Where the symbols take the nodes:
dor j pef
dor i let
dor a dep
dor v sav
dor d sot
dor s roz
maz j bas
maz i sem
maz a vuv
maz v naz
maz d kir
maz s dak
rim j dop
rim i san
rim a sak
rim v rad
rim d roz
rim s pef
tok j noz
tok i fov
tok a zar
tok v tak
tok d sev
tok s zus
fel j tud
fel i kol
fel a mek
fel v tof
fel d vup
fel s meb
roz j sav
roz i val
roz a let
roz v dov
roz d sef
roz s zim
muk j fov
muk i sim
muk a kaz
muk v vul
muk d vuv
muk s fad
dul j rik
dul i tud
dul a kir
dul v fuv
dul d daf
dul s gav
fiv j kaz
fiv i tav
fiv a tun
fiv v sim
fiv d tok
fiv s rus
dak j naz
dak i rak
dak a sem
dak v mov
dak d tud
dak s lif
tuf j pep
tuf i med
tuf a res
tuf v sak
tuf d bis
tuf s sis
mov j kol
mov i lif
mov a dak
mov v dom
mov d gav
mov s rik
daf j fub
daf i geb
daf a meb
daf v tet
daf d fep
daf s gab
tir j kot
tir i fem
tir a baf
tir v fus
tir d rus
tir s kaz
vup j geb
vup i fuv
vup a rik
vup v kad
vup d pon
vup s tal
kol j fel
kol i mov
kol a naz
kol v meb
kol d fuv
kol s dom
luz j bap
luz i das
luz a rur
luz v rop
luz d bav
luz s mem
sot j zim
sot i giv
sot a vak
sot v gep
sot d por
sot s sef
fam j sev
fam i vuv
fam a tul
fam v bas
fam d rak
fam s maz
kot j lev
kot i tir
kot a bav
kot v zar
kot d sim
kot s fus
dom j meb
dom i rik
dom a mov
dom v geb
dom d nep
dom s vup
buf j sul
buf i bem
buf a gov
buf v div
buf d rur
buf s lig
lif j mov
lif i kir
lif a rak
lif v rik
lif d tof
lif s dul
zim j dov
zim i sot
zim a val
zim v zem
zim d giz
zim s gep
vem j mab
vem i rig
vem a gab
vem v kif
vem d tiz
vem s lav
mis j bov
mis i div
mis a sul
mis v sig
mis d bap
mis s mas
tud j dul
tud i fel
tud a vos
tud v gav
tud d geb
tud s tof
gov j muv
gov i giz
gov a sef
gov v buf
gov d reb
gov s bem
tav j fiv
tav i lev
tav a kov
tav v rus
tav d fov
tav s lep
luf j sef
luf i ruk
luf a det
luf v giz
luf d keb
luf s por
tet j pon
tet i gab
tet a daf
tet v mab
tet d mol
tet s vem
meb j tof
meb i dom
meb a kol
meb v daf
meb d tal
meb s geb
noz j tul
noz i tok
noz a lep
noz v vuv
noz d sek
noz s tak
zor j fep
zor i pon
zor a nep
zor v fut
zor d kif
zor s tef
kov j tun
kov i kab
kov a mem
kov v tav
kov d fus
kov s lev
san j rim
san i dep
san a sis
san v pef
san d val
san s dor
vak j val
vak i rad
vak a dop
vak v sot
vak d ruk
vak s giv
sav j det
sav i roz
sav a dor
sav v ruk
sav d gep
sav s dov
sul j zok
sul i buf
sul a muv
sul v mis
sul d duk
sul s div
ruf j ker
ruf i pep
ruf a tiz
ruf v kud
ruf d san
ruf s zum
por j giz
por i gan
por a ruk
por v bon
por d sul
por s pir
fub j nep
fub i daf
fub a tof
fub v pon
fub d rig
fub s tet
rus j sim
rus i lep
rus a tav
rus v tul
rus d zus
rus s noz
mol j lav
mol i fut
mol a fep
mol v mog
mol d tuf
mol s tiz
sem j maz
sem i sug
sem a tak
sem v dak
sem d vos
sem s rak
dov j ruk
dov i zim
dov a roz
dov v gan
dov d gov
dov s zem
mog j mos
mog i tiz
mog a mol
mog v ker
mog d sak
mog s ruf
tul j fad
tul i noz
tul a rus
tul v fam
tul d sug
tul s vuv
fem j tir
fem i tun
fem a ses
fem v kaz
fem d lep
fem s fiv
giz j gov
giz i por
giz a luf
giz v bem
giz d zok
giz s bon
rur j duk
rur i bov
rur a reb
rur v luz
rur d bof
rur s das
bem j buf
bem i bon
bem a giz
bem v lig
bem d bov
bem s lel
tef j fut
tef i mab
tef a pon
tef v sal
tef d mos
tef s res
vuv j fam
vuv i tak
vuv a noz
vuv v maz
vuv d miv
vuv s sem
det j giv
det i sav
det a pef
det v luf
det d zem
det s ruk
zem j gan
zem i gep
zem a zim
zem v keb
zem d bem
zem s muv
sek j sug
sek i sev
sek a vul
sek v miv
sek d naz
sek s zed
ruk j luf
ruk i dov
ruk a sav
ruk v por
ruk d muv
ruk s gan
zus j tak
zus i vul
zus a fov
zus v sug
zus d bas
zus s sek
gan j por
gan i zem
gan a dov
gan v pir
gan d buf
gan s keb
kir j lif
kir i vos
kir a miv
kir v dul
kir d meb
kir s tud
lep j rus
lep i zar
lep a lev
lep v noz
lep d vul
lep s tok
lus j mem
lus i bof
lus a sig
lus v kab
lus d fem
lus s bav
das j luz
das i sig
das a bov
das v mem
das d baf
das s lus
res j sal
res i kif
res a mab
res v tuf
res d ker
res s med
lev j tav
lev i kot
lev a kab
lev v lep
lev d muk
lev s zar
tof j gav
tof i meb
tof a fel
tof v fub
tof d kad
tof s daf
gav j fuv
gav i tof
gav a tud
gav v nep
gav d gab
gav s fub
gab j tet
gab i kad
gab a geb
gab v vem
gab d fut
gab s rig
fep j rig
fep i zor
fep a tal
fep v mol
fep d res
fep s fut
vul j zus
vul i fad
vul a muk
vul v sek
vul d maz
vul s sev
lav j kif
lav i mol
lav a rig
lav v mos
lav d pep
lav s mog
rig j vem
rig i fep
rig a kad
rig v lav
rig d sal
rig s mol
tal j kad
tal i nep
tal a fuv
tal v fep
tal d mab
tal s zor
rik j dom
rik i dul
rik a lif
rik v vup
rik d fub
rik s fuv
sis j sak
sis i kan
sis a med
sis v san
sis d rif
sis s dep
pon j zor
pon i tet
pon a fub
pon v tef
pon d lav
pon s mab
ker j kan
ker i ruf
ker a mog
ker v bis
ker d rim
ker s kud
sef j gep
sef i luf
sef a giv
sef v gov
sef d pir
sef s giz
kaz j fus
kaz i fiv
kaz a fem
kaz v muk
kaz d noz
kaz s sim
zik j bof
zik i bap
zik a bur
zik v baf
zik d kov
zik s ses
rop j ses
rop i mem
rop a luz
rop v tun
rop d kot
rop s kov
lel j lig
lel i reb
lel a bon
lel v duk
lel d sig
lel s rur
bov j rur
bov i mis
bov a zok
bov v das
bov d zik
bov s sig
baf j bav
baf i ses
baf a zik
baf v tir
baf d tav
baf s fem
rif j let
rif i dop
rif a kud
rif v val
rif d det
rif s vak
mek j vos
mek i naz
mek a bas
mek v fel
mek d rik
mek s kol
pep j ruf
pep i tuf
pep a sal
pep v zum
pep d dep
pep s sak
val j roz
val i vak
val a rif
val v zim
val d luf
val s sot
sug j sem
sug i sek
sug a zus
sug v rak
sug d mek
sug s miv
lig j div
lig i lel
lig a bem
lig v bur
lig d das
lig s duk
mem j rop
mem i lus
mem a das
mem v kov
mem d tir
mem s kab
fad j vul
fad i tul
fad a sim
fad v sev
fad d sem
fad s fam
kad j gab
kad i tal
kad a vup
kad v rig
kad d tef
kad s fep
reb j lel
reb i zok
reb a pir
reb v rur
reb d mas
reb s bov
tak j vuv
tak i zus
tak a tok
tak v sem
tak d zed
tak s sug
vos j kir
vos i mek
vos a zed
vos v tud
vos d dom
vos s fel
fut j mol
fut i tef
fut a zor
fut v tiz
fut d med
fut s sal
fus j zar
fus i kaz
fus a tir
fus v fov
fus d tul
fus s muk
sev j sek
sev i fam
sev a fad
sev v zed
sev d dak
sev s bas
pir j bon
pir i keb
pir a gan
pir v reb
pir d div
pir s zok
duk j bur
duk i rur
duk a lel
duk v bap
duk d lus
duk s luz
zed j miv
zed i bas
zed a sev
zed v vos
zed d mov
zed s mek
keb j pir
keb i muv
keb a zem
keb v zok
keb d lig
keb s sul
zok j reb
zok i sul
zok a keb
zok v bov
zok d bur
zok s mis
mab j tef
mab i vem
mab a tet
mab v res
mab d mog
mab s kif
gep j zem
gep i sef
gep a sot
gep v muv
gep d bon
gep s gov
tun j fem
tun i kov
tun a rop
tun v fiv
tun d zar
tun s tav
zar j lep
zar i fus
zar a kot
zar v tok
zar d fad
zar s fov
nep j tal
nep i fub
nep a gav
nep v zor
nep d vem
nep s pon
zum j kud
zum i sak
zum a pep
zum v dop
zum d dor
zum s rim
fov j tok
fov i muk
fov a fus
fov v zus
fov d fam
fov s vul
naz j mek
naz i dak
naz a maz
naz v kol
naz d dul
naz s mov
dep j san
dep i bis
dep a kan
dep v dor
dep d vak
dep s let
dop j rif
dop i rim
dop a zum
dop v vak
dop d sav
dop s rad
giv j sot
giv i det
giv a rad
giv v sef
giv d gan
giv s luf
mas j sig
mas i bur
mas a div
mas v bof
mas d rop
mas s zik
miv j rak
miv i zed
miv a sek
miv v kir
miv d kol
miv s vos
kud j bis
kud i zum
kud a ruf
kud v rif
kud d pef
kud s dop
div j mis
div i lig
div a buf
div v mas
div d luz
div s bur
ses j baf
ses i rop
ses a bap
ses v fem
ses d lev
ses s tun
bon j bem
bon i pir
bon a por
bon v lel
bon d mis
bon s reb
sim j muk
sim i rus
sim a fiv
sim v fad
sim d tak
sim s tul
rad j vak
rad i pef
rad a rim
rad v giv
rad d dov
rad s det
tiz j mog
tiz i sal
tiz a fut
tiz v ruf
tiz d sis
tiz s pep
bof j lus
bof i zik
bof a mas
bof v bav
bof d tun
bof s baf
pef j rad
pef i dor
pef a san
pef v det
pef d zim
pef s sav
fuv j vup
fuv i gav
fuv a dul
fuv v tal
fuv d tet
fuv s nep
rak j dak
rak i miv
rak a sug
rak v lif
rak d fel
rak s kir
sal j tiz
sal i res
sal a tef
sal v pep
sal d kan
sal s tuf
geb j daf
geb i vup
geb a dom
geb v gab
geb d zor
geb s kad
sig j das
sig i mas
sig a mis
sig v lus
sig d ses
sig s bof
bav j kab
bav i baf
bav a bof
bav v kot
bav d fiv
bav s tir
sak j zum
sak i sis
sak a tuf
sak v rim
sak d let
sak s san
bis j dep
bis i kud
bis a ker
bis v let
bis d rad
bis s rif
med j tuf
med i mos
med a kif
med v sis
med d kud
med s kan
kif j res
kif i lav
kif a vem
kif v med
kif d ruf
kif s mos
bur j mas
bur i duk
bur a lig
bur v zik
bur d mem
bur s bap
let j dor
let i rif
let a bis
let v roz
let d giv
let s val
bap j zik
bap i luz
bap a duk
bap v ses
bap d kab
bap s rop
kab j kov
kab i bav
kab a lus
kab v lev
kab d kaz
kab s kot
bas j zed
bas i maz
bas a fam
bas v mek
bas d lif
bas s naz
muv j keb
muv i gov
muv a gep
muv v sul
muv d lel
muv s buf
kan j sis
kan i ker
kan a mos
kan v dep
kan d dop
kan s bis
mos j med
mos i mog
mos a lav
mos v kan
mos d zum
mos s ker

The rows follow the links: the fewer symbols apart two nodes are, the more alike their rows tend to be.

Each row is also shifted at random along 10 hidden directions that mean nothing.

Some nodes, each with a row of numbers:
lep: 654 -91 20 -111 -103 -99 -19 -397 -149 203 -53 -90 -145 26 -119 203 -10 -33 420 71 149 -149 149 28 -49 -51 -3 -165 -481 -123 -50 242 65 170 -70 -17 28 -61 182 -208 86 -68 -131 -51 -130
bap: -11 148 -181 27 -112 302 -120 -635 -32 -177 -91 -153 241 338 -280 201 -113 224 -1 -162 97 -276 98 -68 -161 202 138 -242 -329 -274 -362 468 -180 -492 -92 -26 370 386 0 -888 -5 -4 -311 -70 338
tak: -201 -102 -126 44 -94 -310 -35 120 142 211 -125 295 72 149 48 -356 93 36 253 237 -96 -69 146 -214 -175 7 86 -13 -87 -307 -15 -101 -179 139 -176 -143 182 211 173 -44 -65 200 -146 -222 -76
lel: -287 44 -3 -82 -246 -341 -92 365 -1 -4 350 49 -74 -204 -154 11 -106 -243 -178 8 -240 -115 -160 60 -181 331 61 3 290 218 -113 -224 29 -128 -123 -97 -194 -100 -159 -214 89 -12 -165 41 174
rik: 110 -136 -19 116 359 552 85 95 110 49 153 -182 -95 233 -626 175 132 174 -56 216 87 -52 37 -49 -37 -211 -3 -10 -231 -89 -28 212 -13 233 -68 238 211 259 -123 629 -253 -97 47 -199 -205
fem: 472 -11 92 9 -275 -294 -130 -153 137 -27 -25 343 102 113 487 -132 22 -42 -17 -123 112 -67 193 -28 -5 20 2 -19 -36 -230 -25 -76 -275 -57 -42 -409 238 19 278 -140 189 63 -233 88 85
mos: 56 -94 74 -290 430 196 230 340 -145 -64 321 -153 -177 -313 -598 217 69 223 -132 396 128 -67 -284 13 84 60 251 -50 41 309 218 60 155 248 -8 236 -85 -86 -307 672 -88 19 265 114 -24
sem: -849 -85 11 192 34 37 10 207 8 44 38 275 -27 40 137 -280 -18 17 -283 21 -155 -153 260 -222 -279 68 17 -66 -15 -33 -278 -178 -244 -99 -284 -200 32 88 116 -243 -228 68 -121 -337 9
zum: 236 84 -136 -22 125 -203 -5 -111 -94 63 104 -78 -68 -308 -196 396 -132 -268 -394 129 -185 211 -262 176 126 -182 61 102 20 126 9 14 -77 -99 210 -14 -503 -369 -224 -166 -15 -108 347 213 -72
luz: 578 -74 -183 -46 -334 -163 -266 38 225 34 54 110 -60 -330 263 30 -7 -461 -108 -50 -76 87 -125 196 151 -128 195 13 143 -305 30 -102 -109 63 69 23 -158 -183 5 243 308 233 89 289 -147
luf: -941 247 -121 290 -333 172 -117 -394 -99 -176 -685 -132 151 0 338 -447 -8 169 169 11 280 43 39 59 198 101 -277 78 80 -136 41 214 135 13 102 475 5 194 57 14 105 271 7 1 209
meb: -398 -69 372 172 415 835 222 278 -17 -297 -169 -338 -22 -37 478 -322 -48 323 -483 -243 382 -82 277 -103 126 -50 -49 28 335 189 -30 36 347 -211 -176 577 -137 8 -91 86 -163 220 84 -159 132
sug: 51 -97 367 -88 286 -406 187 815 149 70 282 -16 93 148 121 -335 -118 153 -221 105 -184 -188 99 -299 -340 310 184 48 550 268 -95 -181 256 -298 -351 111 -313 29 -263 -572 -162 158 -257 -277 281
sak: -737 217 -77 114 71 -261 25 -128 96 -263 -249 403 399 182 456 -309 25 350 -166 -30 4 100 8 -178 41 84 70 72 201 -91 25 -85 -363 -304 112 -370 211 144 49 -310 -85 124 48 56 330
dom: -389 -89 -68 394 61 -239 -12 480 183 233 209 6 -248 -246 163 -75 -72 -462 -473 100 -153 185 90 84 -1 -315 -178 327 294 44 -15 -477 14 113 -104 68 -659 -467 -70 141 -203 10 147 -159 -245
maz: 425 -213 42 -127 151 500 20 -5 -26 58 -46 -32 -74 -73 178 71 13 -162 -104 -286 -166 48 121 -52 -9 -212 143 -165 -151 -109 -111 24 -2 -64 -29 17 74 16 121 -26 -3 4 159 -43 -313
rop: 189 -40 1 -11 -124 352 -121 -131 47 -145 247 -101 -78 56 -198 224 -4 -11 -25 -165 140 -242 67 87 -74 106 75 -182 -166 -80 -198 165 -49 -56 -121 2 249 122 -4 75 79 -52 -221 16 68
gav: -437 -56 60 263 358 920 170 144 -107 -21 168 -522 -196 57 -554 188 -96 -1 -616 -81 54 -60 130 -3 -62 -131 -217 78 -22 198 -215 45 209 -180 -174 448 -131 75 -161 -70 -349 -178 27 -310 -77
das: -497 33 -8 60 -110 91 -153 -5 91 -183 159 20 16 242 -341 -6 83 299 376 104 117 -372 18 -28 -232 329 113 -249 -148 -36 -227 336 -30 139 -179 113 319 356 -161 340 -23 32 -323 -142 225
ruf: -296 19 -511 31 61 -23 -35 -340 -81 116 -59 -166 -160 -441 -228 320 -15 -248 173 120 8 207 -210 205 240 -323 130 46 -243 -159 138 -55 13 153 198 134 -340 -403 -51 65 -37 42 422 167 -268
noz: 248 -119 -130 -149 -51 1 33 -173 32 128 -62 9 35 150 -89 -89 83 142 500 20 155 -158 162 -150 -72 21 144 -123 -295 -307 55 28 15 58 -152 -80 387 194 244 -224 25 115 -209 -122 -50
lif: -319 -46 -632 274 56 -215 -49 -567 77 218 -111 -8 -125 -346 20 136 -70 -177 -10 278 309 7 187 35 149 -443 241 61 -437 -593 -19 -89 -252 -13 -99 -19 -342 -443 176 -535 -160 296 176 -58 -158
sav: 289 157 417 -66 59 -355 -4 -223 -201 -118 37 185 19 373 -247 291 108 414 450 219 25 -87 -130 74 -86 204 -229 -158 -295 438 -14 509 -69 394 213 -223 138 136 -162 653 22 -439 -65 70 138
tal: -202 52 -281 31 226 -20 216 -231 35 71 138 88 166 293 -526 73 60 314 -128 227 207 -25 88 -203 -29 -76 20 155 -249 -237 125 -182 -326 -184 -74 -448 486 197 216 -447 -274 -99 -147 -138 122
bav: 306 12 -70 14 -197 -736 -135 8 204 137 557 271 -26 315 -439 282 46 -6 361 202 -27 -262 29 9 -304 179 51 -51 -239 -83 -122 -37 -272 140 -157 -563 204 20 19 -71 -20 -239 -463 -83 139
bur: -138 36 65 56 -201 117 -178 207 -39 10 341 -36 -93 46 -490 250 -133 -318 -462 -60 -462 -125 -125 83 -311 242 -77 -97 68 219 -420 99 -117 -177 -102 -29 -105 153 -236 -145 -20 -242 -166 -98 50
fiv: -526 -126 176 57 -111 374 37 187 -130 -147 382 36 -341 -299 -54 -65 -1 33 -406 33 413 -415 260 19 -82 222 -28 -103 -56 146 -125 -206 -47 105 -400 -56 143 -100 157 304 -8 66 -275 -115 122
nep: 408 -106 500 -137 496 514 332 122 -368 -91 161 -281 -268 -275 -81 230 -99 175 -678 75 285 -83 82 8 110 -60 -66 -17 -10 512 28 96 220 -34 -79 228 -310 -288 -108 128 -121 -129 213 9 1
vak: -8 197 68 36 59 231 34 -197 -44 -247 -164 -169 182 98 -85 23 -51 254 -296 28 194 23 -116 44 154 91 -69 65 142 74 35 250 18 -223 129 209 57 157 -164 -66 32 21 27 144 295
keb: 367 27 520 -409 15 250 128 372 -157 -364 -67 139 147 -196 125 -369 13 378 -661 222 223 -185 -172 -116 109 473 174 -71 476 294 154 150 0 -131 -68 165 276 327 -135 399 284 309 -30 279 421
bov: 317 13 169 -251 -93 -350 -65 -36 -121 -123 148 48 -62 -255 237 124 -87 24 146 -18 79 -207 -71 79 -38 264 252 -224 28 178 -65 156 85 -44 -45 -36 -218 -242 -121 -176 219 84 -56 200 212
mab: -360 -61 429 -19 301 -53 205 148 -401 11 -150 -147 -336 -352 406 -21 -19 123 276 38 135 24 61 78 82 -35 -189 -73 -28 614 107 60 460 408 43 333 -626 -512 -104 452 -77 -103 323 -56 -144
sul: 390 30 -40 -337 -67 466 32 -74 -220 -91 254 -511 -50 -171 -474 401 -189 -169 -150 -343 -105 -106 -202 125 -37 254 122 -146 42 205 -111 91 320 -434 -8 216 19 26 -152 -662 148 -132 -81 145 132
rur: 64 4 -89 -72 -139 -19 -176 -118 90 -93 -343 -248 18 -112 115 -189 59 184 745 187 264 -156 -117 90 114 135 260 -206 -7 -219 70 499 380 291 3 744 -130 108 -248 438 231 438 19 101 72
mov: 285 -194 85 -69 378 352 165 434 109 -16 619 25 -148 -80 -396 264 -2 -55 -713 40 -21 -102 41 -82 -96 -98 193 29 75 92 -71 -260 -189 -134 -208 -229 82 -61 -72 139 -206 -114 4 -62 -70
bem: -209 100 -318 -113 -379 404 -121 -355 -88 -98 -134 -69 140 -57 -9 47 -67 -252 -98 -475 -177 89 -78 66 51 92 -22 -50 -30 -195 -78 -142 -107 -408 105 -181 397 198 236 -600 184 -36 -58 149 21
sig: 79 -41 -350 -20 -298 326 -257 -376 29 -12 154 -273 -163 -110 -66 446 -36 -402 532 -552 -110 -22 -27 277 4 -98 66 -226 -320 -181 -185 50 144 -12 82 45 64 -143 69 -130 159 -170 -33 100 -236
rig: -449 -10 -15 -110 393 311 320 -118 -283 -64 143 -340 -133 -93 -362 179 -15 378 170 35 375 -153 71 -70 32 56 25 -47 -214 244 123 -26 278 -35 -103 117 53 -144 13 -247 -221 -100 25 -116 97
ses: 337 -67 -13 -68 -119 -92 -96 79 193 -99 374 -206 -93 3 131 179 -13 -36 518 -320 233 -207 73 139 -27 112 156 -110 38 -37 7 -72 292 -1 -120 52 26 -183 -32 -58 144 6 -288 66 94

Start, symbols taken left to right, then the node you end at.
Answers are names.
347 -159 -25 -1 -230 387 -64 446 175 190 450 -261 -164 173 -345 149 -14 -518 -39 -487 -362 44 50 78 -190 -22 -225 89 147 34 -105 -401 208 -85 -120 -58 213 131 106 -54 14 -309 -286 -152 -275
i i d v d v v j a -> kir
447 -183 276 -142 330 42 109 349 91 9 431 -34 -56 211 278 262 -16 -49 261 -576 -267 -4 155 -63 -216 -58 93 -148 38 273 -126 -195 198 -142 -57 -295 -26 -193 -5 -250 -123 -338 -67 -126 -153
v a d i j s j -> fuv
-152 37 -57 52 369 -61 292 4 -224 173 69 -298 -128 -231 -772 77 -133 211 -648 781 322 -124 -50 -99 30 -6 34 210 -51 97 87 92 32 -65 -199 345 -404 -128 -217 -347 -279 147 88 -142 185
i v d i a s j -> sal
95 -85 -5 2 -98 206 39 353 153 136 14 -120 106 213 -218 -308 -31 -83 -260 -7 -133 -68 99 -192 -169 124 -26 109 248 -172 -56 -162 75 -243 -237 146 223 379 58 -384 -37 148 -281 -224 44
j i j d d i -> rak
-135 121 135 324 -431 -652 -355 -320 5 52 -385 540 56 75 670 -197 -51 -202 -53 119 -222 5 146 55 -126 0 -175 -85 -137 -119 -335 272 -425 134 60 -259 -316 -71 87 -6 130 37 -43 -17 25
d j i i j v -> fiv
-125 159 300 181 -285 195 -99 157 -213 2 3 -47 -67 30 -50 120 -164 -475 -755 -301 -547 251 -139 186 -78 73 -574 171 287 498 -243 -99 -30 -191 199 -75 -270 11 -87 -60 40 -460 51 25 -55
s s v j v a -> zok
763 -171 -139 -327 251 153 133 -105 217 -88 161 121 216 61 441 85 40 98 123 -480 109 24 170 -176 77 -182 457 -112 -55 -368 131 -279 -136 -413 -28 -480 464 -42 305 -621 50 111 -17 131 -40
v s s a s i -> meb
-46 211 285 119 -57 -247 -16 287 119 -164 -51 39 251 312 254 -176 -44 74 -177 -171 -194 166 -123 13 -18 172 -264 203 516 301 28 -41 82 -197 168 -19 -84 129 -194 -29 34 -143 -82 65 271
a a i d s j d s -> gov
541 59 -17 -341 -217 -202 -27 36 -29 9 207 -102 104 35 -51 213 -77 -206 250 -401 -271 77 -202 77 -50 211 41 -33 156 140 59 -171 168 -281 129 -253 136 -14 22 -546 228 -200 -136 209 79
d d s v v d j j j -> fad
15 81 -42 -200 -145 165 39 128 -78 -94 79 -182 59 -134 -449 -60 -49 41 -316 164 65 -102 -229 7 36 313 71 51 243 59 86 6 85 -182 -50 200 166 233 -126 -102 137 143 -110 133 255
a a s s d j j s -> rur
-409 101 -19 91 -273 -778 -211 -56 60 -24 117 378 13 -5 205 -60 -20 22 285 184 -32 -226 31 15 -216 266 100 -128 -53 -12 -192 57 -222 99 -114 -303 -149 -127 -47 -119 67 57 -234 -20 241
j j v a a i -> mis
-410 56 140 -18 219 -84 60 141 -95 -75 3 185 54 106 -40 31 67 181 66 47 -233 90 -127 -48 -81 55 -41 -54 22 306 -19 67 -74 121 134 -142 -19 47 -148 340 -133 -200 175 -25 -13
i a v j d a j s -> dep
-1049 169 6 175 174 -346 68 11 -63 -82 -353 336 213 128 -8 -406 71 486 -28 553 24 -33 -46 -225 -71 156 20 36 46 47 8 203 -241 127 0 25 -32 225 -149 195 -219 195 105 -154 246
j d s s s d -> gan
-16 -70 -192 -412 -158 460 81 56 -134 -281 360 -32 -166 -726 -199 62 0 -56 -565 15 452 -192 -180 118 289 216 363 -44 148 -56 261 -375 -85 -144 -127 -96 363 -134 152 183 293 309 25 417 178
j d j j v j v -> ses
287 230 190 38 206 -445 22 -237 -123 -54 -336 4 236 56 179 47 -172 175 -324 269 -102 144 -165 -15 57 11 13 58 138 183 -63 435 -49 -250 215 158 -540 -103 -329 -477 -22 32 241 128 271
i s a j d j s j -> giv
246 -151 224 -243 -69 -415 93 258 104 -40 200 263 1 31 666 -270 95 186 587 -263 269 -194 268 -138 -59 184 148 -95 91 9 196 -377 131 85 -194 -406 292 -154 330 -82 147 101 -315 2 102
d a a s a a j s -> zar
-129 40 157 -98 309 192 114 64 -309 -51 464 -92 -199 -116 -572 612 -109 -82 -446 -51 -320 5 -203 108 -147 56 -51 -101 -133 568 -220 61 -67 -98 84 -215 -233 -209 -266 -16 -197 -509 190 14 -42
j v j v d j v v j -> bem
-429 158 -197 287 -5 476 -123 -308 -79 -47 -204 -275 -15 49 -439 253 -41 -128 -234 20 -163 172 -179 185 79 -167 -239 46 -126 25 -173 327 -24 10 219 360 -155 127 -225 226 -113 -176 237 -8 -107
v d i s s s v i -> lig
